Here is a tiny trained network, its code and every weight. The questions are about switching its units off for an input and a class, where a switched-off unit gives its printed mean instead of its output.

import numpy as np


def w(rows, s, z=0):
    codes = np.array(rows[::2]) - 128.0
    scale = np.full(codes.shape[1], s)
    scale[-1] = z or s
    return codes * scale


def f(y):
    return np.maximum(y, 0)


def log_softmax(a):
    a = a - a.max(-1, keepdims=True)
    return a - np.log(np.exp(a).sum(-1, keepdims=True))


def net(x, mask):
    res = np.array(x, float).reshape(1, 5) / 4 @ E
    y = f(res @ A[0][:, :-1].T + A[0][:, -1])
    res = res + np.where(mask, y, B[0][:, -1]) @ B[0][:, :-1]
    return log_softmax(res[-1] @ U[:, :-1].T + U[:, -1])


A, B = {}, {}
E = w([
[128,132,112,120,129,142,114,118,116,102,140,136],'x0',
[176,101,155,122,9,149,71,165,130,156,147,126],'x1',
[140,197,171,49,161,142,93,189,106,128,56,131],'x2',
[103,127,131,121,133,128,126,78,74,220,129,248],'x3',
[104,126,136,143,126,132,125,144,131,129,122,132],'x4',
],0.013)
A[0] = w([
[152,177,138,85,139,131,91,199,150,79,63,78,124],'N1',
[179,94,158,131,1,166,67,153,127,141,120,142,189],'N2',
[84,147,74,165,227,85,238,75,106,97,122,172,252],'N3',
[154,187,143,100,159,143,87,160,111,156,80,176,140],'N4',
[84,86,95,139,114,130,151,56,106,204,201,182,147],'N5',
[175,129,196,99,33,171,69,188,130,87,88,57,146],'N6',
[118,172,208,67,153,142,99,139,42,171,72,196,27],'N7',
[138,57,95,205,98,114,188,123,224,36,201,19,239],'N8',
[189,91,141,120,25,164,44,200,127,162,161,132,190],'N9',
[88,105,90,187,148,122,181,93,92,147,175,145,168],'N10',
[154,196,188,68,149,152,74,212,161,92,104,55,119],'N11',
[112,159,107,92,224,111,174,145,162,105,76,75,216],'N12',
],0.0064,0.0034)
B[0] = w([
[144,96,143,184,164,201,172,74,168,82,117,127,201],'N1',
[198,121,190,144,93,112,86,133,159,190,204,81,207],'N2',
[92,73,194,142,179,120,251,113,131,83,93,173,235],'N3',
[90,159,122,104,164,120,147,149,126,139,143,125,182],'N4',
[179,23,151,173,62,156,109,68,120,137,145,128,213],'N5',
[131,112,215,114,181,142,172,103,181,106,140,121,217],'N6',
[108,182,128,27,138,44,132,195,114,137,168,155,194],'N7',
[98,202,125,2,163,52,122,236,49,135,169,172,249],'N8',
[221,134,209,105,97,128,87,88,168,175,190,112,213],'N9',
[135,76,170,111,107,142,122,109,148,131,156,175,192],'N10',
[150,105,171,183,162,185,168,81,156,90,108,101,215],'N11',
[92,184,75,170,182,147,172,157,96,89,93,130,203],'N12',
],0.0077,0.014)
U = w([
[42,173,55,19,169,18,168,206,47,100,105,191,253],'0',
[158,35,208,192,147,171,185,25,192,90,123,135,168],'1',
[166,210,156,5,110,46,28,209,123,162,189,114,99],'2',
[193,61,85,244,22,141,39,53,134,190,146,133,35],'3',
[106,185,42,254,202,196,145,106,134,37,10,54,86],'4',
],0.006,0.0018)

Each question gives the input, the list of numbers given to net, and the class t.
The units are the neurons (one row each of A and B). Each row of codes is followed by its name. A weight is (code - 128) times the scale printed after its matrix; where a second scale follows, it is the last column's (A, B and U).
mask holds one flag per neuron, in row order. A switched-off neuron (its flag False) gives its mean, the last column of its row in B, instead of its output. The means were averaged over made-up inputs and are rounded, as every weight is.
A unit's drop is (log p(t) with every unit on - log p(t) with that unit switched off) / (log p(t) with every unit on - log p(t) with every unit switched off).
The circuit of an input: a set's keep is (log p(t) with only the set's units on - log p(t) with every unit switched off) / (log p(t) with every unit on - log p(t) with every unit switched off). Starting from all 12 units, units are removed one at a time, each time the one whose removal leaves the highest keep (on an exact tie, the one counted first), for as long as the keep stays at least 0.8.
units of the circuit, in order: the units of the circuit, biggest drop first
most important unit: the unit with the biggest drop
top k neurons: the k neurons with the biggest drops, biggest first
drop of u: that unit's drop, to one decimal
input [-5,6,8,-1,-2], class 1: most important unit : N11
input [-3,1,3,3,4], class 2: top 3 neurons : N3, N12, N8
input [1,5,3,-2,-4], class 1: top 2 neurons : N8, N6
input [2,-3,-2,0,7], class 0: units of the circuit, in order : N11, N9
input [5,6,0,2,-7], class 3: units of the circuit, in order : N8, N3
input [2,-3,1,0,-4], class 4: top 2 neurons : N8, N7
input [0,7,4,-2,7], class 1: top 2 neurons : N8, N6
input [-1,8,2,-8,1], class 1: top 4 neurons : N11, N6, N1, N7
input [2,5,0,8,-5], class 3: top 2 neurons : N8, N5
input [-8,2,-8,1,3], class 3: top 2 neurons : N5, N7
input [-7,-2,1,5,-8], class 0: top 3 neurons : N11, N7, N1
input [2,6,-1,-5,-1], class 2: top 2 neurons : N8, N3
input [3,8,3,-1,1], class 1: top 3 neurons : N8, N6, N11
input [8,-7,-7,-8,5], class 0: units of the circuit, in order : N8
input [-8,-1,5,1,6], class 0: drop of N5 : 0.3
input [8,-7,4,-1,-3], class 4: drop of N8 : 0.5
input [-4,6,0,7,-5], class 3: drop of N8 : 1.8
